Here are made-up things, facts about them, and rows of numbers that follow some of those facts. Name the thing behind each unnamed row.

Named rows:
-0.31  -1.91  0.67  -0.15  1.09  -0.28  -1.08  1.46  -1.88  -2.33  0.59  1.13  -0.67  -0.34  0.00  0.22  -0.32  1.59  -0.16  -1.62  -0.03  2.33  1.19  0.07  -1.29  0.12  0.31  -0.32  -1.11  -0.53  -0.17  0.00 -> zofle
-0.95  -2.38  -2.02  0.44  -3.65  0.22  0.50  3.10  -0.95  -0.51  1.96  1.25  -1.61  -1.96  0.04  -2.30  -2.69  0.62  3.30  -2.02  1.01  1.79  0.23  -3.21  -0.94  -1.72  -4.07  3.18  2.53  0.30  1.42  0.42 -> perefak
-1.32  -0.75  0.29  -1.07  2.20  -0.21  -1.07  1.45  -3.34  0.30  0.01  -1.32  0.10  -0.24  0.14  -0.39  -0.37  3.49  -0.08  -2.29  -0.06  0.88  0.61  -1.03  0.07  -0.69  2.30  -1.10  -0.68  -1.03  -1.13  0.98 -> bilum
-0.52  -0.84  -0.81  -0.58  1.53  -0.63  -0.24  -0.05  -1.84  -0.73  -0.72  -0.05  0.89  0.61  0.68  -0.79  -1.36  2.01  -2.11  1.48  -0.45  1.08  -0.28  0.19  1.42  -0.04  0.24  -1.85  0.17  -1.66  0.14  0.55 -> skilur
-1.40  2.16  0.10  3.26  3.38  2.00  2.94  -3.75  2.95  0.37  -1.02  1.62  2.10  5.46  -1.55  -1.63  3.54  -1.06  3.17  4.26  -2.43  -5.96  -2.89  4.15  1.52  -3.42  0.39  -0.10  -0.48  3.23  2.22  -1.59 -> mebramen
1.84  2.74  -1.83  0.22  -4.57  3.64  0.57  3.58  4.27  1.16  0.23  0.62  -3.37  1.08  -1.52  -2.77  1.53  -0.76  5.97  -1.23  -2.03  -0.84  -0.34  -2.52  -1.76  -3.40  -3.04  4.70  0.65  3.37  2.40  -1.76 -> kedan
2.26  3.41  1.07  -0.86  0.57  3.00  -0.82  1.92  3.54  -0.01  -1.65  -0.23  -2.24  2.68  -1.24  -0.77  3.69  1.24  2.25  -0.91  -2.80  -1.20  0.30  0.18  -1.79  -1.21  2.30  1.17  -2.42  2.39  0.37  -2.16 -> flaskal
-1.51  -1.63  -0.86  1.02  -0.73  -3.31  -1.77  -2.30  -1.47  0.03  2.65  -0.72  0.63  -2.60  2.15  1.22  -1.05  0.33  -2.96  1.45  1.72  1.12  2.91  1.85  -0.34  2.58  -0.54  -2.82  1.41  -2.73  -0.13  2.03 -> pabren
2.06  1.23  1.36  -0.88  3.17  1.41  0.53  -0.68  -0.60  1.10  -4.33  1.86  1.39  1.20  -1.26  -1.55  -2.96  2.99  -3.38  1.94  1.00  -0.57  0.34  -0.97  1.10  -1.45  -0.02  -0.85  -0.17  0.41  0.79  -1.32 -> graber
4.18  2.77  1.56  -2.55  1.42  1.24  -1.37  1.68  -0.78  -1.24  -7.35  0.97  1.78  -0.16  -1.78  1.61  -1.38  0.07  -5.48  -2.13  -0.45  4.12  1.23  -1.52  -0.01  0.23  -0.05  -2.17  -2.42  0.52  1.47  -0.95 -> plufavum
2.65  0.02  3.43  -1.29  3.16  1.61  0.68  1.40  -0.85  -0.83  -3.01  0.49  -0.28  0.25  -2.59  0.86  -0.44  2.62  -0.85  -0.86  1.40  -0.07  2.25  -1.91  -1.93  -2.27  0.17  -0.36  -1.09  1.26  1.23  -0.77 -> trivebran
3.89  2.87  1.67  -2.66  1.77  1.32  -1.37  1.57  -0.78  -0.60  -7.71  0.57  1.95  -0.25  -1.50  1.20  -1.66  0.73  -5.60  -2.15  -0.28  3.55  0.88  -1.89  0.23  0.38  0.47  -2.09  -2.20  0.35  0.97  -1.16 -> tubrester
-4.36  -3.27  -2.75  1.97  -6.54  -1.65  0.37  2.18  1.21  1.70  6.51  -2.31  -3.10  -2.68  1.91  -0.78  -0.10  -0.73  3.67  -1.64  0.74  1.61  -0.73  -3.13  -1.16  1.77  -1.67  2.59  3.88  -0.48  -2.01  2.06 -> trupom
-2.13  -0.47  -0.97  -0.81  -2.69  -2.79  -1.96  1.00  0.99  -0.76  0.10  -3.95  -0.42  -1.83  2.58  2.86  1.93  -1.64  -4.10  -1.71  -1.63  5.00  -0.73  -0.77  0.03  6.19  3.20  -3.24  0.08  -2.52  -3.20  1.58 -> flostar
-3.80  -2.83  -0.03  1.37  -1.69  -2.15  -1.17  0.53  0.44  -0.12  4.83  -2.24  -2.13  -0.98  1.82  1.37  2.08  0.34  0.22  -1.03  -0.20  2.21  0.34  0.10  -1.56  3.83  2.81  -0.77  0.20  -1.29  -3.69  1.53 -> trolon
-0.89  -0.83  -2.43  -0.20  -4.44  0.96  0.75  3.36  1.06  0.48  2.72  -0.67  -2.90  -0.88  0.54  -2.34  -0.35  -0.24  5.25  -1.40  -0.57  0.21  -1.59  -3.25  -0.39  -1.15  -2.12  3.93  2.10  0.65  0.21  -0.10 -> fomu
-3.99  -1.62  -0.59  3.18  3.27  -0.67  3.03  -3.94  -0.04  -0.93  1.84  0.93  2.30  3.53  0.15  -0.96  1.80  -1.36  2.37  4.00  -1.24  -4.32  -3.57  3.97  2.39  -1.28  0.34  -0.67  0.59  0.50  0.21  0.06 -> flole
4.10  1.67  2.58  -3.73  0.36  -0.06  -1.49  -1.48  -0.95  1.65  2.91  -1.01  -1.90  -3.00  0.44  2.54  0.16  -2.99  1.96  -0.18  2.41  -3.28  1.99  1.40  -0.55  1.97  2.31  3.20  -2.84  -1.78  -3.53  -0.58 -> bidri
0.31  0.53  1.81  0.45  3.27  -1.17  2.15  -7.33  -1.51  2.09  3.26  0.81  2.37  -0.37  0.14  1.53  -0.06  -5.32  2.85  4.97  2.64  -7.92  -1.03  5.38  2.75  -0.10  0.32  1.88  -0.99  -1.00  -1.82  -0.17 -> skovur

Some facts about the things:
bamor Φ rugo
baze Φ pivo
biraris Φ sikul zube
botun Φ bruplus gresi
brabra Φ drobru todrer
bruplus Φ pefak
degene Φ tubrester
deme Φ grituk
disam Φ listam tutun
drebimir Φ brufin rugo pefak
driklom Φ metra ruskaster rugo
drobru Φ brufin mesuna pefak
febi Φ pefak
febu Φ mesuna
fekle Φ rugo trigrim
fiter Φ flepok pefak
flepok Φ brufin pefak trigrim
flidridu Φ skilur skovur
flifin Φ brabras
flostar Φ fomu
fomu Φ mesuna nogran pefak
ganu Φ brufin skovur
geto Φ febi
gines Φ rugo
gitrok Φ febu
grada Φ kibar
grapo Φ teten
gravak Φ ganu brabras seruk
gresi Φ ganu pefak
gruflilir Φ rugo
kedan Φ vorar kibar
kibar Φ trigrim
klatoflun Φ pefak rimuplis
klogul Φ groske
komeflom Φ botun
kotre Φ rima nogran skovur
labilu Φ plefos
lestek Φ ruskaster
liplam Φ febi nuster
listam Φ pefak
metra Φ trigrim
muflos Φ pliskom gresi
nedrar Φ rima vemubul sakapo
neluk Φ botun
nogran Φ nuster bruplus
notu Φ gitrok
nuster Φ flepok drebimir
pabren Φ pefak
perefak Φ lazo komeflom brabras
pestus Φ vemubul
plefos Φ trivebran
plipo Φ driklom klatoflun teten drebimir
plufavum Φ brufin vorar tutun skovur
pluklo Φ metra trigrim
purok Φ lazo skesto
raplu Φ gravak graber
riklel Φ ganu dostu
rima Φ flepok bamor gresi trigrim skesto
rimuplis Φ tubrester
rugo Φ pefak
ruskaster Φ lazo tubrester trolon
sakapo Φ brabras pefak
sastum Φ tumel sikul
seruk Φ brufin pefak
sikul Φ brabras
skeklo Φ zube
skesto Φ bruplus drebimir
skilur Φ pestus bugin vaflas
skovur Φ pefak
skugonu Φ gravak
soflar Φ nuster
stinobek Φ geto baze
stisti Φ viplim vaflas
stogrer Φ gruflilir
tageda Φ flostar sakapo rugo
tenuk Φ kotre rugo gruflilir
teten Φ gruflilir
tibogrek Φ pestus nogran
todrer Φ nogran
tosko Φ sakapo
totruk Φ vikik pefak
trakur Φ ganu listam stisti
trigrim Φ brufin
trivebran Φ pefak
trolon Φ bruplus
tubrester Φ flepok trigrim
tumel Φ listam raplu pefak
tutun Φ mesuna
vaflas Φ flepok
vebu Φ bruplus
vemubul Φ viplim
vimom Φ brabras rugo
vinin Φ grituk
vistok Φ bamor botun
voplir Φ nuster seruk drebimir
vorar Φ ganu pefak
zafluti Φ pestus lurik klatoflun gitrok bilum
zofle Φ fekle
zube Φ mesuna brabras skovur
[bamor bilum ladrem letem muflos nedrar nuster perefak pluklo rako rima rimuplis skilur soflar tibogrek totruk trakur trigrim vorar zofle] α 330
[baze botun brabras flidridu flole fomu gruflilir klikim komeflom metra nena pefak pivo plefos sikul teten vemubul vinin vistok] α 483
[bidri degene drebimir febu liplam mesuna pliskom skovur stisti tosko viplim] α 756
[biraris bruplus bugin disam flaskal flobrapur geto grada grituk kedan lestek lurik mebramen nogran plipo rodres sakapo tageda tenuk] α 366
[brabra drobru febi fekle fiter flifin flostar grapo purok skesto skugonu stinobek stogrer sune trolon trupom tutun vaflas vimom] α 427
[braklil brufin dostu driklom flepok ganu gitrok graber gravak klogul kotre lazo listam notu pestus plevanir plufavum raplu regar riklel ruskaster sastum seruk skeklo todrer trivebran tubrester tumel vebu vikik voplir votuk zube] α 4
[deme devufi fuvir gines gresi groske kibar klatoflun labilu neluk pabren rugo stiplomel zafluti] α 369
η 298 <- bamor baze degene devufi drebimir febi flifin fomu kedan lestek letem liplam nena perefak pivo plefos rimuplis skeklo skesto tageda tenuk totruk trakur trigrim trupom tutun vikik vorar zafluti
η 968 <- bidri bilum brabras brufin febu fiter flaskal fuvir geto gitrok gravak gresi kibar klatoflun lurik muflos notu pefak pliskom rako regar sikul skugonu stogrer trivebran trolon vemubul viplim voplir zofle zube
η 958 <- biraris brabra bruplus deme disam flidridu flole gines grapo gruflilir labilu ladrem mebramen mesuna nedrar nogran pestus pluklo raplu seruk skovur stiplomel sune vaflas votuk
η 88 <- botun bugin dostu driklom drobru flepok flobrapur flostar grada grituk groske klikim komeflom neluk plevanir plipo plufavum riklel ruskaster sakapo sastum teten todrer tubrester vebu vistok
η 63 <- braklil fekle ganu graber klogul kotre lazo listam metra nuster pabren purok rima rodres rugo skilur soflar stinobek stisti tibogrek tosko tumel vimom vinin

Rows to name:
No name comes twice in this set of rows, the named rows included.
2.56  4.05  -0.48  -0.84  0.50  2.75  0.02  0.34  3.99  0.53  -2.30  -0.15  -1.06  3.44  -0.75  -1.22  2.74  0.66  0.45  2.49  -3.35  -1.61  -0.77  0.89  0.41  -1.38  1.17  -0.06  -1.44  1.45  1.33  -1.84 | rodres
-5.69  -3.32  -0.38  4.92  2.63  -3.97  1.21  -6.83  -2.44  0.66  3.55  0.71  3.86  -0.56  1.69  0.36  -0.48  -0.68  -0.16  2.93  2.88  -3.97  0.44  4.61  1.05  0.68  -0.77  -2.83  2.75  -1.21  0.40  2.15 | stiplomel
3.61  5.98  0.21  -3.13  -0.01  2.44  -1.71  2.05  4.23  -0.08  -6.93  -1.98  -0.59  1.65  -0.17  0.31  3.02  -0.06  -1.97  -1.41  -3.92  1.02  -1.10  -1.18  0.04  1.23  3.37  -0.98  -2.21  1.17  0.42  -2.25 | grituk
4.12  2.54  1.15  -3.66  0.35  -0.49  -0.68  -3.01  -0.70  2.51  1.98  -1.13  -0.56  -2.26  0.87  1.86  -0.92  -3.48  0.17  3.32  1.69  -3.51  1.05  1.99  1.81  1.97  1.38  1.90  -1.90  -2.78  -2.70  -0.28 | stisti
-0.50  -1.77  0.80  -0.65  1.58  -0.31  -0.84  1.41  -1.91  -1.61  0.24  0.37  -0.48  -0.38  0.17  -0.26  -0.37  2.64  -0.38  -1.83  0.32  1.40  0.84  -0.56  -1.00  0.22  1.15  -0.44  -0.58  -0.68  -0.57  0.04 | rako
-4.55  -4.47  1.29  3.91  3.18  -4.33  3.69  -6.41  -1.50  -1.67  3.81  -2.05  2.35  -1.25  0.67  3.07  1.90  -1.60  0.84  4.75  3.25  -4.89  1.62  3.28  -0.39  0.01  -1.72  -4.09  3.76  -1.49  2.29  2.97 | labilu
-4.18  -3.02  -0.19  3.58  4.43  -1.38  2.83  -4.33  -2.38  -1.26  0.65  2.04  3.75  2.51  0.03  -1.05  -0.51  0.18  0.55  3.30  0.55  -3.44  -2.45  3.50  2.34  -1.75  -0.90  -1.83  1.23  0.11  1.20  0.61 | ladrem
1.71  1.68  -0.53  -2.80  -0.96  -0.06  -1.64  2.13  1.22  -2.67  -3.33  -1.57  -0.55  -0.03  1.10  1.58  1.64  -1.67  -2.70  -1.36  -3.10  4.13  -1.12  -0.42  0.23  3.32  2.09  -1.61  -1.90  -1.30  -0.63  -0.58 | vistok
3.50  2.73  2.00  -2.92  2.22  1.20  -1.20  1.15  -0.05  -0.34  -8.66  0.84  1.49  -0.27  -0.93  0.20  -2.40  1.53  -5.87  -1.92  0.37  2.73  0.31  -2.60  0.04  1.61  1.18  -1.59  -1.23  0.16  0.38  -1.91 | dostu
0.12  0.09  -1.01  -0.59  -0.08  0.00  -0.01  0.39  0.92  -1.40  0.75  -0.58  -0.75  1.39  0.76  -0.04  1.10  -0.24  -0.21  2.60  -2.50  0.82  -1.04  0.97  1.24  0.33  0.74  -0.69  -0.78  -1.10  -0.24  -0.03 | vinin
4.62  2.17  1.13  -3.24  -0.03  -0.51  -0.80  -2.89  -0.52  1.53  2.39  -0.51  -0.78  -2.22  0.65  2.42  -0.74  -4.32  0.23  3.31  1.56  -2.79  1.54  2.70  1.40  1.62  0.45  1.89  -2.36  -2.48  -2.31  -0.20 | tosko
3.58  2.00  2.67  -3.98  0.92  -0.16  -1.56  -1.58  -1.28  2.65  2.29  -1.53  -1.74  -3.10  0.58  1.93  -0.12  -2.25  2.05  -0.32  2.57  -3.77  1.82  0.92  -0.13  2.17  3.20  3.24  -2.55  -1.92  -4.08  -0.59 | viplim
-3.52  -3.01  -0.22  1.70  -2.22  -2.13  -1.40  0.79  0.42  -0.78  5.44  -1.98  -2.22  -0.99  1.52  1.93  2.40  -0.45  0.33  -1.13  -0.62  2.96  0.90  0.66  -1.73  3.41  2.05  -0.86  -0.36  -1.23  -3.17  1.76 | stogrer
-2.15  -1.88  0.38  0.86  -0.03  -2.97  -2.69  -1.02  -2.32  0.61  3.07  -1.23  -0.27  -3.31  1.68  1.35  -0.18  1.64  -1.03  -2.30  2.41  0.99  3.66  0.62  -2.16  2.50  1.35  -1.56  0.69  -2.01  -1.42  1.90 | klatoflun

Now the same things, written a new way:
Some things and their rows:
3.71  1.01  -2.71  -2.46  -0.04  -0.41  2.04  -0.18  1.82  2.01  0.16  2.12  -0.45  3.49 -> liplam
-1.77  0.53  0.34  0.80  -0.80  -1.73  3.74  -3.18  -3.76  4.86  1.34  3.13  4.15  1.49 -> nuster
1.61  0.37  -0.78  0.65  -2.13  0.38  2.79  0.74  -4.46  2.80  0.14  2.00  -0.28  3.47 -> trakur
-1.68  0.66  -4.81  -0.75  -1.38  -2.02  0.91  0.12  -1.82  -2.15  -0.72  -1.12  0.08  4.55 -> lestek
-2.14  -0.15  -2.43  -2.06  0.34  -3.97  1.48  -4.83  -0.97  2.21  1.64  0.29  3.05  -0.35 -> lazo
-2.20  -0.62  -2.68  -1.93  0.68  -3.75  1.31  -4.69  -0.84  2.15  1.07  0.75  3.20  -0.17 -> tumel
-6.03  -0.04  -2.91  0.08  1.42  -2.58  -0.05  -1.17  -0.22  0.15  1.90  -0.46  2.35  3.39 -> plipo
-2.26  -0.47  0.37  -1.07  1.61  -0.96  0.21  -1.12  2.04  0.31  2.95  1.58  2.44  -0.50 -> teten
-2.18  -2.42  1.83  1.47  0.91  0.05  -1.27  2.28  -2.00  0.23  2.58  0.00  -1.29  1.18 -> fiter
-3.11  -1.80  -2.14  -0.59  1.73  -2.29  -0.48  -2.08  0.35  2.35  2.67  0.08  1.25  0.67 -> riklel
-2.01  0.90  0.40  0.15  -0.69  -1.80  3.66  -3.11  -4.08  4.86  1.42  3.30  4.04  1.37 -> skilur
1.70  0.92  0.59  -1.71  -2.68  -0.43  -0.72  -0.38  1.34  -2.08  -2.52  1.31  -3.34  1.53 -> flidridu
-3.17  -1.20  -1.68  -1.26  2.00  -2.40  -0.47  -2.26  -0.06  2.21  3.07  -0.05  1.03  0.77 -> todrer
-3.35  -3.62  -1.92  -0.92  1.54  -2.20  -1.28  -2.50  -1.23  2.38  2.54  -0.50  0.96  0.27 -> neluk
1.97  1.48  0.89  -1.53  -2.98  -0.72  -0.42  -0.61  1.37  -2.01  -2.03  0.53  -3.37  1.28 -> flole
0.79  -1.80  -3.12  -3.44  -0.17  -1.71  -0.61  -1.27  -3.91  -0.20  -0.01  -0.36  -1.64  1.71 -> zafluti
-3.10  -1.23  -1.77  -1.21  1.87  -2.43  -0.45  -2.27  0.00  2.23  3.03  -0.03  1.02  0.70 -> tubrester
4.03  -0.40  0.46  -1.10  0.66  -0.74  1.60  -2.73  0.43  -3.44  1.39  0.52  0.13  3.65 -> baze
1.27  -1.80  -3.15  -2.42  -0.93  -2.05  -0.01  -1.69  -3.24  -0.01  0.48  -1.74  -1.56  1.25 -> devufi

Name these rows:
No name comes twice in this set of rows, the named rows included.
3.51  1.82  -2.56  -2.85  -0.53  -0.70  2.31  -0.02  1.81  2.21  0.60  1.58  -0.70  2.78 | drebimir
-6.03  0.53  -2.65  0.06  1.27  -2.88  0.24  -1.31  -0.24  0.19  2.47  -1.05  2.20  3.17 | sakapo
-1.79  1.35  2.86  0.42  0.87  -0.19  0.65  2.71  -3.51  4.02  4.21  1.11  -2.10  3.57 | bilum
0.47  2.39  -2.31  -0.85  1.60  -1.57  -5.51  -4.58  -1.81  3.86  -1.43  -2.45  8.22  0.41 | klogul
-1.41  -0.45  -0.74  -1.75  0.63  -2.01  1.92  -3.63  1.18  0.19  0.58  2.83  4.57  -1.18 | vinin
3.45  1.23  -2.87  -2.66  -0.36  -0.38  1.87  0.24  1.97  2.27  0.05  2.20  -0.45  3.04 | degene
0.95  0.49  -1.44  -1.49  -2.84  -2.24  -1.01  -1.72  -0.52  -0.03  -1.96  -0.99  -4.73  2.34 | raplu
-2.37  -0.98  -0.66  -2.30  3.25  -1.44  -2.75  1.57  -0.79  1.05  2.48  0.34  -2.63  2.80 | notu
1.77  1.00  -0.37  0.56  -2.23  0.02  3.03  0.51  -4.56  2.78  0.72  1.30  -0.32  3.36 | letem
-5.90  0.64  -2.55  0.07  1.28  -2.83  0.34  -1.47  -0.28  0.16  2.49  -1.30  2.22  3.15 | flobrapur
-1.94  -0.06  0.00  0.91  -0.59  -1.46  3.39  -2.99  -3.68  4.86  0.70  3.70  4.34  1.75 | soflar
-3.74  -0.12  -0.89  1.05  2.16  -2.48  -0.95  0.54  0.18  -1.47  2.99  -2.47  -1.33  6.31 | geto
-2.24  -0.67  -0.57  -2.10  2.78  -1.84  -2.28  1.28  -0.63  1.20  3.15  -0.54  -2.76  2.41 | gitrok

